In the rows, zero is written as 128.
Each row of numbers stands for one thing and depends on some of the facts below. Use the named rows to name the rest.

There are 2 kinds of fact about the things: χ, Λ.
χ:
midesku fupu dibo mika mestin gitro flupi raskul
vugruden belur kaskin plara
zagom keplesar gister tenek
bruska rodi nekla
vomol driler pesebres vidul trepegrar bofa stigruske
trepli trafi ratri relor plobosu tabro
fonal kodrom skurol distusku brobi stipim fubrus
skeluskar bigustam
mastum leku
ziflim flotros
skosiflum fodril sivun
tavu pleza
baskebros gaklipo dodi
tufun vema kebar rustiplis drevos
klesopak tririk kudruk rinol
biser zofi fatril
pline draster flilada kikli tuflen grofo stisen dugrom bridil
grebak meplum
mesone stosko biklon ridam plusus flosiflil
grizi lipum klibe
trobibe troren biskestir
flanos kogos kladuk grife
kliplo skogru brididre netrin
stofera fisku
veklin pimi fotras
giger luro zani rusu sturik datru luflen
nobriski fabro
stasoflum remuk stoflu rupus
skudin skasavak nosom skaplom sketril stuguk skazan rukazen flograklas galos rakladrak
fizon gobik tronor segak plerem febro moplur skosko razan
flidi moguk skaskabrar fekle trasko zuplir lezestes
grevok kopam tutil lapepe sosos
kubran trasku zotral tolil
duza febus troklar timiki
plepin mikek lega kligra revabram
firagi trula
plobrik flafle
skiplum grupi zaflo gikis sisigis
lorovos flastos floklu fomo boflar stapor dagus mogrim fluzes bibramem skobres
Λ leku <- pesebres, vomol, vidul, trepegrar, bofa, driler, stigruske
Λ peto <- midesku, fupu, dibo, flupi, gitro, mika, raskul, mestin
Λ zubron <- vugruden, belur, kaskin, plara
Λ trasolus <- floklu, boflar, stapor, fluzes, flastos, dagus, fomo, mogrim, skobres, bibramem, lorovos
Λ plekun <- tuflen, draster, grofo, flilada, pline, bridil, dugrom, stisen, kikli
Λ skaplom <- tedrum
Λ biser <- kogos, kladuk, flanos, grife
Λ sturik <- zagom, gister, tenek, keplesar
Λ sketril <- klibe, grizi, lipum
Λ rusu <- keplebro
Λ rozil <- ratri, trepli, trafi, relor, tabro, plobosu
Λ revabram <- dodi, baskebros, gaklipo
Λ padran <- rusu, datru, luflen, giger, luro, sturik, zani
Λ vidadrem <- nosom, skazan, skaplom, sketril, rakladrak, stuguk, skasavak, flograklas, rukazen, skudin, galos
Λ bridil <- bruska, nekla, rodi
Λ stuguk <- dasefek
Λ flupi <- flosiflil, ridam, biklon, mesone, plusus, stosko
Λ stisen <- fonal, fubrus, stipim, distusku, kodrom, brobi, skurol
Λ nidos <- mikek, revabram, kligra, lega, plepin
Λ relor <- skeluskar, bigustam
Λ fupu <- lezestes, trasko, fekle, moguk, flidi, zuplir, skaskabrar
Λ gile <- mastum, leku
Λ kaskin <- skogru, kliplo, brididre, netrin
Λ sisigis <- drevos, tufun, rustiplis, kebar, vema
Λ plepin <- ziflim, flotros
Λ dugrom <- skosiflum, fodril, sivun
Λ flilada <- stoflu, remuk, stasoflum, rupus
Λ grupi <- skadra
Λ dekem <- troklar, timiki, febus, duza
Λ kikli <- zotral, trasku, kubran, tolil
Λ pugil <- tavu, pleza
Λ vikis <- grupi, gikis, zaflo, sisigis, skiplum
Λ nosom <- grudra
Λ grofo <- dratre
Λ zofi <- lapepe, grevok, tutil, kopam, sosos
Λ zeriplis <- fabro, nobriski
Λ trafi <- biskestir, troren, trobibe
Λ febus <- razan, segak, plerem, skosko, febro, moplur, fizon, gobik, tronor
Λ skazan <- fasti
Λ dagus <- klesopak, tririk, kudruk, rinol
Λ beskar <- biser, zofi, fatril
Λ sketrel <- fotras, pimi, veklin
Λ vugruden <- grebak, meplum
Λ datru <- flodram
Λ veklin <- stofera, fisku
Λ galos <- keskebas
Λ midesku <- flafle, plobrik
Λ lega <- firagi, trula
Λ tular <- zeriplis

Named rows:
trasku: [136 123 146 118 128 145 132 129 104 123 177 130 110 124 136 102 135 130
 126 137 103 142 141 150 119 111 132  87 106 117 126 154 129 123 104 173
 142 151 115 143 136  76 133 141 127 121 144 154 136 122 108 133 103 152
 131]
skaskabrar: [114 103 115 122 118 145 113 138 145 135 120 154 152 151 147 147 152 122
  87 112 127 132 129 142 149 100 117 119 130 149 161 107 124  83 145 144
 134  80 157 137 118 124 111 106 137 127 169 138 163 150 147 133 135 112
 128]
zofi: [ 96 126 112 155 125 136 145 109 126 128 120 120 126 143 144 118 147 125
 153 108 125 112 124 133 110 120 118 141 148 130 153 132 107 136 125 176
 101 136 112 139 145  89 115 140 111 113  96 137 134 128 129 120 121 160
 118]
kladuk: [ 88 112 116 151 133 173 130 111 125 116 104 159 126 138 137 126 161 134
 144 112 121  99  91 131 108 102 100 151 169 143 174 120 105 144 140 155
 106 136 113 150 133 121 124 143 117 123  97 122 144 125 130 119 124 145
 134]
stigruske: [141 147 149 149 147 145 130  94 185 115 115 118 130 111 142 142 103  91
 131 197 123 128 127  95 122 140 157 119 125 121 145 108 115 167 135  80
 178  94 104 133  70 179 146  76 115 162 105 103  80 100  81 113 177  97
 121]
flilada: [132 108 153 116 134 164 116 135 107 114 157 160 121 116 131 105 144 133
 111 135 115 122 119 142 125 104 123 114 124 130 131 136 128 124 131 137
 142 147 132 139 134 112 144 146 143 125 141 146 136 118 122 143 113 127
 144]
boflar: [133 125 105 129 128 131 138 148 145 127 112 144 135 127  97 145 106 147
 122 132 124 140 101 131 135 129 131 128 122 133  96 123 126 139 110  99
 119 134 162 143  78 168 148 140 120 131 119  84 110 120 124 125 147 142
 138]
fluzes: [135 162 104 146 148 116 102 149 117 104 109 123 131  94 142 148 121  93
 138 166 102 141 105 118 128 140 120 131 124 117 105 142 129 121 110  76
 169 112 110 111  83 182 138 136 148 140 106  19  72 164 126  84 169 110
 129]
nidos: [128 126 124 129 128 119 128 130 128 127 129 127 128 121 126 126 127 125
 131 125 136 116 129 123 129 136 134 140 129 129 117 131 124 128 134 122
 120 127 129 120 136 126 135 133 135 123 119 136 121 130 137 135 134 129
 130]
netrin: [138 112 108 120 135 131 122 129 138 127 140 151 120 117 108 141 125 142
 115 127 144 131 116 139 105 120 126 140 144 134 114 122 133 129 137 111
 109 127 145 118 123 157 127 118 132 139 105 125 118 120 126 145 138 132
 133]
kebar: [109 109 119 139 136 137 115 134 136 136 135 159 125 121 136 116 145 129
 131 126 134 118 120 123 134 105 126 132 128 141 113 128 123 130 146 121
 109 133 151 122 129 128 138 136 142 121 123 129 134 126 144 150 121 119
 146]
zani: [118 109 129 130 136 138 116 126 124 122 137 154 131 113 132 119 140 122
 124 125 138 101 121 126 134 120 132 149 132 145 129 125 121 131 156 128
 115 124 146 122 145 116 136 129 147 124 123 158 132 128 144 155 133 114
 149]
brobi: [167 124 148  94 128 167 138 145 102  93 154 149 125 109  84 137 101 149
  99 147  99 136  99 156 122 135 133 108 114 124 124 137 131 136  95 125
 165 145 130 164  89 139 159 144 125 142 142 128 113 114  94 124 143 153
 141]
trula: [114 123 110 141 128 105 133 125 130 139 146 121 123 125 141 114 133 118
 145 120 135 119 144 124 132 127 141 130 117 132 108 141 120 126 131 152
 101 129 140 118 146  89 127 131 134 112 117 153 127 135 144 148 125 138
 132]
tenek: [149 110 111 109 135 122 122 125 123 111 150 148 124  98  99 147 117 131
 112 124 152 102 117 137 106 144 140 164 146 142 119 125 127 128 152 115
 110 112 139 112 145 141 132 111 146 140 100 170 111 128 136 158 157 129
 140]
bigustam: [111 126 115 147 129 113 134 122 136 143 139 119 125 132 146 114 134 121
 144 121 132 130 145 127 129 119 137 124 118 129 114 137 121 130 128 154
 105 132 140 122 139  94 121 130 125 116 120 141 130 129 135 141 118 138
 129]
grudra: [137 132 168 138 119 130 138 130 118 133 102  98 152 143 139  97 130 131
 100 115 152 132 149 137 125 128 124 149 140 109 130 109 131 116 134 114
 134 149 144 116 140 141 121 156 125 120 120 113 111 102 129 122 119 120
 103]
nosom: [124 114 165 141 127 148 125 130 117 132 113 129 150 136 145  91 146 130
  97 114 151 118 138 138 129 109 122 153 142 124 132 108 125 118 152 119
 126 149 157 118 145 132 127 157 138 118 122 128 122 102 138 141 116 111
 123]

Which thing is each row?
No name comes twice in this set of rows, the named rows included.
[115 127 105 138 124 166 153 119 126  99  87 142 138 135  93 159 119 147
 135 115 117 104  72 138 107 140 110 163 165 140 164 113 103 156 114 137
 117 129 118 169  95 153 136 142 100 134  87 103 116 122 113 102 161 168
 129]  sosos
[ 98 112 122 146 135 161 124 118 127 121 115 157 128 133 137 121 155 131
 135 117 125 107 103 131 118 104 110 143 154 142 156 120 112 138 143 144
 111 135 127 141 133 122 127 139 125 124 110 127 141 124 133 130 123 133
 138]  fatril
[151 115 150 123 125 139 131 130 122 126 120 124 142 131 117 116 126 144
  85 114 162 133 135 153 102 122 122 157 156 117 125 105 136 113 141 107
 122 143 154 111 136 164 118 142 130 135 103 120 105  98 125 138 130 126
 111]  skaplom
[126 116 178 144 124 151 128 130 116 135 105 121 157 142 150  81 147 132
  89 111 156 125 144 143 129 105 119 154 144 119 135 103 129 114 151 116
 130 156 163 116 145 137 122 163 134 118 124 118 121  94 136 137 110 108
 115]  klibe
[132 175  97 147 149 119  87 143 119  99 113 124 133  86 146 168 119  97
 137 166 101 148 103 125 127 135 118 143 113 109 100 146 131 122 118  83
 175 117 108 111  99 180 131 154 157 148 111  10  71 169 131  74 172 105
 122]  bibramem
[117 127 121 137 127 137 135 121 126 122 114 128 127 131 128 130 135 129
 138 121 129 113 117 126 118 131 120 144 146 128 142 126 118 135 129 135
 119 130 115 133 133 126 128 137 122 124 108 126 127 128 128 121 132 140
 123]  beskar
[ 97 122  91 157 130 106 130 141 155 166 137 131 112 144 150 108 145 132
 157 124 124 157 142 121 134  94 125  94 110 123  81 146 128 125 110 139
  92 148 151 122 112 114 127 143 122 106 122  89 135 129 140 135  99 147
 127]  tririk
[153 130 157 127 117 140 150 138 118 115  95 110 164 133 103 121 103 144
  86 117 149 125 122 147 128 146 134 164 138 120 120 102 125 128 126  98
 137 143 166 134 107 164 138 158 122 130 114 108  94  98 121 124 151 132
 117]  sketril
[103 124 104 152 129 111 132 132 145 156 138 125 118 140 148 110 141 128
 149 123 126 147 143 126 132 104 128 106 114 126  99 141 126 126 118 148
 100 142 146 123 123 105 123 137 122 111 123 111 133 129 137 136 107 143
 127]  flastos
[143 123 111 115 116 137 138 142 141 116 108 136 156 137 100 167 105 137
  92 121 126 133 108 144 142 139 132 136 127 141 137 107 123 113 120 119
 138  93 161 151  84 156 132 115 121 138 144 117 124 136 127 120 165 135
 129]  mestin
[147 190 138 147 142 129  87 130  99  83  99  95 158  85 153 162 113  95
 106 153 119 143 119 144 123 146 120 179 120  92 122 130 132 116 137  90
 196 126 109 106 132 174 116 175 163 155 112  25  61 152 130  65 179  92
  99]  rakladrak
[125 109  87 130 136 126 118 148 156 150 136 162 109 129 112 135 136 153
 126 129 135 158 114 133 109  95 115 110 137 129  83 130 139 123 117  97
  97 143 156 119  95 178 132 133 128 130 108  72 123 121 130 138 119 140
 131]  rinol
[ 97 107 102 148 137 134 112 150 153 155 129 168 117 134 142 111 155 138
 139 129 125 144 118 119 137  82 114 106 123 135  90 134 130 127 128 109
 100 148 160 125 104 146 140 147 135 113 126  80 140 125 145 142 103 126
 143]  kudruk

The same things again, as new rows of numbers:
Some rows with their names:
leku: [112 115 112 114 148 130 130 124 124 156 129 112 152 140 157 148 129 110
 150 137 127 134 108 124 134 122 104 131 159 148 123 142 133 151]
pesebres: [ 89 134 126 117 125 125 116  76  95 129 143 110 159 147 164 120 123 138
 167 161 129 139 125 131 123 126 117 118 182 133 126 133 140 117]
gile: [125 112 121 123 126 130 121 120 130 136 126 124 134 134 133 131 128 137
 142 135 123 131 123 131 129 132 121 123 115 138 117 136 134 137]
zeriplis: [137 104 125 130 127 127 125 129 136 127 120 127 135 128 133 130 129 132
 136 131 123 129 125 122 128 132 125 126 116 133 126 138 124 141]
tuflen: [149 156 137 123 114 109 112 105 153 138 140 134  79 135 120 136 129 173
 107 141 120 132 142 147 129 131 142 109  84 124 114 143 125  62]
flodram: [125 119 128 127 124 126 126 120 127 122 124 127 142 125 126 134 127 124
 135 131 128 124 130 127 132 137 130 131 120 125 125 130 123 134]
plobosu: [132 131 136 124 112 115 111  92 134 141 125 133 112 122 138 139 130 166
 118 148 126 128 145 156 128 136 152 106  71 123 104 146 124  66]
lega: [138  81 132 135 123 119 121 112 128 102 121 120 160 134 165 121 125 120
 159 152 124 131 126  95 122 132 125 131 164 125 151 151 113 146]
firagi: [128  98 120 115 128 137 149 170 111 127 107 120 128 131  91 137 126  96
 141 124 133 125 122 112 138 148  97 150 143 127 123 103 113 160]
stosko: [128 122 123 123 169 153 140 195 118 169 139 120 130 123 184 138 132  42
 121 137 122 123 113 108 136 108 133 153 162 125 141 130 127 137]
bridil: [138 181 128 136 127 138 101  99 208 133 159 145  90 130  56 102 117 215
 103 108  93 130 151 180 132 132 162 105  33 145 124 127 187 170]
dugrom: [143 167 123 128 123 131  98 112 196 139 155 151  91 123  77 110 123 224
 107  96  99 131 145 166 132 129 139 109  48 139 132 129 169 157]
fodril: [145 157 123 125 151 118 139 151 152 133 143 120 106 145 125 143 128 107
 118 118 128 131 113 100 136 115 101 145 192 132 153 130 120 142]
flilada: [154 115 132 136 127 113 123 123 146 101 136 122 119 147 144 115 125 130
 145 143 121 137 123  89 121 123 113 134 184 125 161 146 117 139]
draster: [153 122 120 127 149 120 137 156 156 135 131 120 118 142 138 145 129 106
 127 123 124 132 109  95 134 118 102 143 173 138 148 141 117 156]
troklar: [128  97 135 136 125 118 136 109 106 106 138 115 165 127 168 121 126 139
 148 142 141 135 133 117 110 124 128 130 189 118 171 129 125 122]
trepli: [124 110 121 116 131 138 151 170 108 127 108 121 122 131  90 134 127  96
 136 122 134 126 122 115 136 142  98 148 151 128 123  99 116 153]
peto: [140 106 126 128 136 139 125 157 133 141 127 128 125 127 147 125 129 107
 130 134 117 128 123 118 129 127 133 133 112 130 126 135 130 136]

Which thing is each row?
No name comes twice in this set of rows, the named rows included.
[118 154 121 131 117 126  99 104 152 136 128 152 138 103  82 101 131 200
 108  95 101 129 131 172 118 121 140 103  41 139 121 138 142 132]  skazan
[143 175 121 124 118 124  96 116 178 136 153 142  93 123  86 115 131 218
 106  89  98 132 133 151 131 129 129 113  44 136 135 134 140 134]  stisen
[132 111 126 134 128 124 128 130 134 126 114 135 139 124 115 118 128 125
 127 129 122 130 122 129 121 124 124 122 124 136 122 138 129 138]  vidadrem
[140  79 119 120 130 135 173 182  96 135 131 110 141 121 109 143 130 135
 134 109 152 135 128 136 115 141  94 147 164 127 161  81 129 143]  fizon
[159 170 137 124 116 105 112 110 163 136 147 133  60 142 111 135 129 178
 101 138 118 134 141 140 131 130 136 110  91 124 118 141 126  61]  brobi
[114 162 128 143 127 140 105  90 184 133 136 155 133 110  49  88 117 199
 103 114  95 128 150 198 119 125 171  96  32 151 110 131 191 167]  flograklas
[ 81 206 119 107 110 127  93  64 110 157 153 110 129 134 109 126 137 197
 127 130 103 134 125 186 130 136 147  97  26 141  92 133 138  77]  bofa
[109 182 131 151 127 145 108  79 189 124 138 143 135 118  30  82 115 186
  99 124  88 127 149 208 119 127 192  93  14 156 103 130 202 172]  galos
[148  88 132 147 106 119 140 108 105 119 153 136 151 121 173 140 131 168
 128 121 166 135 140 152 105 129 141 110 126 120 137 116 154  89]  segak
[103 171 126 133 125 134 106  91 159 138 139 159 134 102  65  95 122 207
 101  98 108 127 149 195 121 119 153 101  57 138 120 122 173 140]  rukazen
[100 177 130 128 120 135 103  82 156 131 144 153 138 102  74 111 120 199
 107 100 114 120 157 188 133 133 158 111  51 125 124 118 164 141]  mogrim
[142  99 120 126 164 146 137 190 133 162 129 120 135 126 177 139 131  56
 129 136 119 126 109 100 134 113 126 149 154 132 139 141 121 152]  fupu
[132  94 120 118 131 136 162 177 102 132 119 116 130 126 100 137 129 117
 134 115 143 131 125 126 125 141  96 147 157 128 141  89 123 146]  duza

